Here is a tiny trained network, its code and every weight. The questions are about switching its units off for an input and a class, where a switched-off unit gives its printed mean instead of its output.

import numpy as np


def w(rows, s, z=0):
    codes = np.array(rows[::2]) - 128.0
    scale = np.full(codes.shape[1], s)
    scale[-1] = z or s
    return codes * scale


def f(y):
    return np.maximum(y, 0)


def log_softmax(a):
    a = a - a.max(-1, keepdims=True)
    return a - np.log(np.exp(a).sum(-1, keepdims=True))


def net(x, mask):
    res = np.array(x, float).reshape(1, 7) / 4 @ E
    y = f(res @ A[0][:, :-1].T + A[0][:, -1])
    res = res + np.where(mask, y, B[0][:, -1]) @ B[0][:, :-1]
    return log_softmax(res[-1] @ U[:, :-1].T + U[:, -1])


A, B = {}, {}
E = w([
[94,181,214],'x0',
[211,182,151],'x1',
[205,77,137],'x2',
[142,28,255],'x3',
[82,235,135],'x4',
[69,205,172],'x5',
[190,196,70],'x6',
],0.0051)
A[0] = w([
[115,116,71,134],'n0',
[164,89,142,102],'n1',
[143,115,98,92],'n2',
[115,110,129,211],'n3',
[91,147,139,83],'n4',
[136,206,235,134],'n5',
[148,112,142,204],'n6',
[134,115,123,75],'n7',
[95,170,118,109],'n8',
[189,153,84,164],'n9',
[188,93,129,161],'n10',
[158,120,153,212],'n11',
[87,157,101,99],'n12',
[5,139,132,114],'n13',
[115,70,124,189],'n14',
[200,230,191,96],'n15',
[145,196,175,89],'n16',
[97,116,147,208],'n17',
[158,114,77,130],'n18',
[76,115,168,254],'n19',
[101,164,149,130],'n20',
],0.013,0.0038)
B[0] = w([
[151,191,130,177],'n0',
[116,128,82,170],'n1',
[111,154,116,148],'n2',
[152,109,95,180],'n3',
[163,103,154,165],'n4',
[69,34,148,232],'n5',
[128,120,92,176],'n6',
[120,132,123,132],'n7',
[145,114,181,189],'n8',
[91,205,78,195],'n9',
[130,120,61,193],'n10',
[119,110,90,181],'n11',
[150,151,178,185],'n12',
[252,107,177,253],'n13',
[146,101,78,200],'n14',
[2,119,133,206],'n15',
[77,106,148,183],'n16',
[164,96,99,193],'n17',
[126,199,101,176],'n18',
[178,63,76,238],'n19',
[136,93,156,184],'n20',
],0.023,0.0068)
U = w([
[158,31,83,105],'0',
[228,49,208,123],'1',
[117,255,201,125],'2',
[138,77,45,252],'3',
[18,46,189,119],'4',
[108,164,43,55],'5',
[173,97,93,83],'6',
],0.0066,0.0045)

Each question gives the input, the list of numbers given to net, and the class t.
The units are the neurons (one row each of A and B). Each row of codes is followed by its name. A weight is (code - 128) times the scale printed after its matrix; where a second scale follows, it is the last column's (A, B and U).
mask holds one flag per neuron, in row order. A switched-off neuron (its flag False) gives its mean, the last column of its row in B, instead of its output. The means were averaged over made-up inputs and are rounded, as every weight is.
A unit's drop is (log p(t) with every unit on - log p(t) with that unit switched off) / (log p(t) with every unit on - log p(t) with every unit switched off).
The circuit of an input: a set's keep is (log p(t) with only the set's units on - log p(t) with every unit switched off) / (log p(t) with every unit on - log p(t) with every unit switched off). Starting from the 12 units with the biggest drops (on a tie, the unit counted first), units are removed one at a time, each time the one whose removal leaves the highest keep (on an exact tie, the one counted first), for as long as the keep stays at least 0.8.
units of the circuit, in order: the units of the circuit, biggest drop first
k most important neurons: the k neurons with the biggest drops, biggest first
drop when u is switched off: that unit's drop, to one decimal
input [-1,2,5,-7,6,-5,7], class 5: units of the circuit, in order => (n9)
input [-4,-2,-2,-7,8,-1,-2], class 1: units of the circuit, in order => (n13; n8)
input [6,5,-1,-8,7,-8,6], class 4: 2 most important neurons => (n15; n16)
input [-7,-1,1,0,4,0,8], class 5: units of the circuit, in order => (n13; n9)
input [-6,7,3,1,0,5,-3], class 4: units of the circuit, in order => (n13; n19)
input [4,-5,5,2,3,-4,6], class 5: 3 most important neurons => (n13; n5; n19)
input [0,3,5,5,8,-5,8], class 5: 2 most important neurons => (n9; n10)
input [-6,0,5,-8,4,6,-6], class 1: 2 most important neurons => (n15; n8)
input [7,5,-6,-2,0,-5,5], class 4: drop when n13 is switched off => 0.0
input [-6,-8,4,3,-3,-3,-5], class 3: drop when n13 is switched off => 0.2
input [-4,0,7,2,6,5,1], class 4: drop when n15 is switched off => 0.1
